Here is a tiny trained network, its code and every weight. The questions are about switching its units off for an input and a class, where a switched-off unit gives its printed mean instead of its output.

import numpy as np


def w(rows, s, z=0):
    codes = np.array(rows[::2]) - 128.0
    scale = np.full(codes.shape[1], s)
    scale[-1] = z or s
    return codes * scale


def f(y):
    return y / 2 * (1 + np.tanh(0.7978845608 * (y + 0.044715 * y**3)))


def log_softmax(a):
    a = a - a.max(-1, keepdims=True)
    return a - np.log(np.exp(a).sum(-1, keepdims=True))


def net(x, mask):
    res = np.array(x, float).reshape(1, 5) / 4 @ E
    y = f(res @ A[0][:, :-1].T + A[0][:, -1])
    res = res + np.where(mask, y, B[0][:, -1]) @ B[0][:, :-1]
    return log_softmax(res[-1] @ U[:, :-1].T + U[:, -1])


A, B = {}, {}
E = w([
[117,91,120,86,32,140,129,99,74,153],'x0',
[50,130,162,197,118,115,250,80,163,178],'x1',
[98,176,159,107,158,235,94,131,111,179],'x2',
[20,134,95,73,157,47,120,159,97,114],'x3',
[135,146,112,140,128,124,123,128,120,126],'x4',
],0.012)
A[0] = w([
[241,115,119,146,76,218,154,85,228,119,2],'n0',
[234,116,143,33,158,107,51,193,79,109,84],'n1',
[202,65,103,147,101,3,173,125,143,76,13],'n2',
[105,207,172,96,168,168,103,79,72,173,61],'n3',
[127,77,69,108,56,132,116,123,49,190,32],'n4',
[132,182,191,158,237,95,100,153,192,48,79],'n5',
],0.0073,0.0049)
B[0] = w([
[2,191,73,68,104,112,126,157,140,130,199],'n0',
[154,133,160,172,96,32,197,131,96,182,245],'n1',
[134,106,180,167,111,167,49,211,135,147,193],'n2',
[111,132,168,158,132,129,67,217,101,136,176],'n3',
[169,142,145,126,95,148,138,75,95,44,172],'n4',
[121,120,132,91,32,193,170,94,72,76,194],'n5',
],0.013,0.012)
U = w([
[149,111,220,153,120,184,53,193,126,156,82],'0',
[143,114,113,117,128,129,151,123,116,130,254],'1',
[64,131,60,55,133,60,123,161,122,87,123],'2',
[148,137,194,185,115,95,228,90,124,206,69],'3',
[169,122,172,109,77,189,139,58,98,45,88],'4',
[179,103,126,100,186,117,126,92,170,147,168],'5',
[195,118,87,73,244,116,102,93,185,96,83],'6',
],0.011,0.017)

Each question gives the input, the list of numbers given to net, and the class t.
The units are the neurons (one row each of A and B). Each row of codes is followed by its name. A weight is (code - 128) times the scale printed after its matrix; where a second scale follows, it is the last column's (A, B and U).
mask holds one flag per neuron, in row order. A switched-off neuron (its flag False) gives its mean, the last column of its row in B, instead of its output. The means were averaged over made-up inputs and are rounded, as every weight is.
A unit's drop is (log p(t) with every unit on - log p(t) with that unit switched off) / (log p(t) with every unit on - log p(t) with every unit switched off).
The circuit of an input: a set's keep is (log p(t) with only the set's units on - log p(t) with every unit switched off) / (log p(t) with every unit on - log p(t) with every unit switched off). Starting from all 6 units, units are removed one at a time, each time the one whose removal leaves the highest keep (on an exact tie, the one counted first), for as long as the keep stays at least 0.8.
units of the circuit, in order: the units of the circuit, biggest drop first
most important unit: the unit with the biggest drop
k most important neurons: the k neurons with the biggest drops, biggest first
drop when u is switched off: that unit's drop, to one decimal
input [-2,3,1,-4,-1], class 2: units of the circuit, in order => n1, n0, n2
input [4,-4,-3,4,-5], class 1: units of the circuit, in order => n0
input [1,5,-4,4,8], class 1: units of the circuit, in order => n1, n0
input [-6,6,-5,-6,-3], class 2: 2 most important neurons => n0, n1
input [2,-8,7,-1,-3], class 3: 2 most important neurons => n1, n2
input [-2,8,8,5,-3], class 0: 3 most important neurons => n3, n1, n0
input [-2,-7,-3,3,-4], class 3: 2 most important neurons => n1, n0
input [-8,2,-2,-8,-1], class 2: 2 most important neurons => n0, n4
input [-2,4,4,-6,-6], class 1: 2 most important neurons => n1, n2
input [-7,7,-7,2,-6], class 0: 2 most important neurons => n2, n1
input [7,1,-8,8,6], class 0: 2 most important neurons => n2, n0
input [-7,5,-4,5,-2], class 4: units of the circuit, in order => n5, n1
input [3,-4,-3,-3,-3], class 3: 2 most important neurons => n1, n5
input [5,3,-5,-6,6], class 1: most important unit => n0
input [6,-5,-7,-7,3], class 0: 2 most important neurons => n2, n5
input [8,0,-3,-8,-2], class 2: 2 most important neurons => n0, n5
input [-2,-5,-3,0,3], class 3: 2 most important neurons => n1, n0
input [-3,6,-7,-6,-1], class 0: 2 most important neurons => n2, n1
input [7,6,-3,3,-7], class 1: 2 most important neurons => n1, n5
input [7,-3,1,1,-5], class 4: most important unit => n4
input [-2,2,-1,-3,-3], class 5: units of the circuit, in order => n1, n5, n3
input [-3,-8,7,7,-7], class 3: 3 most important neurons => n1, n2, n0
input [8,4,-2,-1,-6], class 4: drop when n1 is switched off => 0.5
input [4,-4,6,6,-5], class 0: drop when n1 is switched off => -0.1
input [-4,5,-1,-7,-8], class 1: drop when n1 is switched off => 0.3
input [5,-7,-8,0,5], class 0: drop when n2 is switched off => 1.7
input [-8,4,3,-7,0], class 4: most important unit => n5
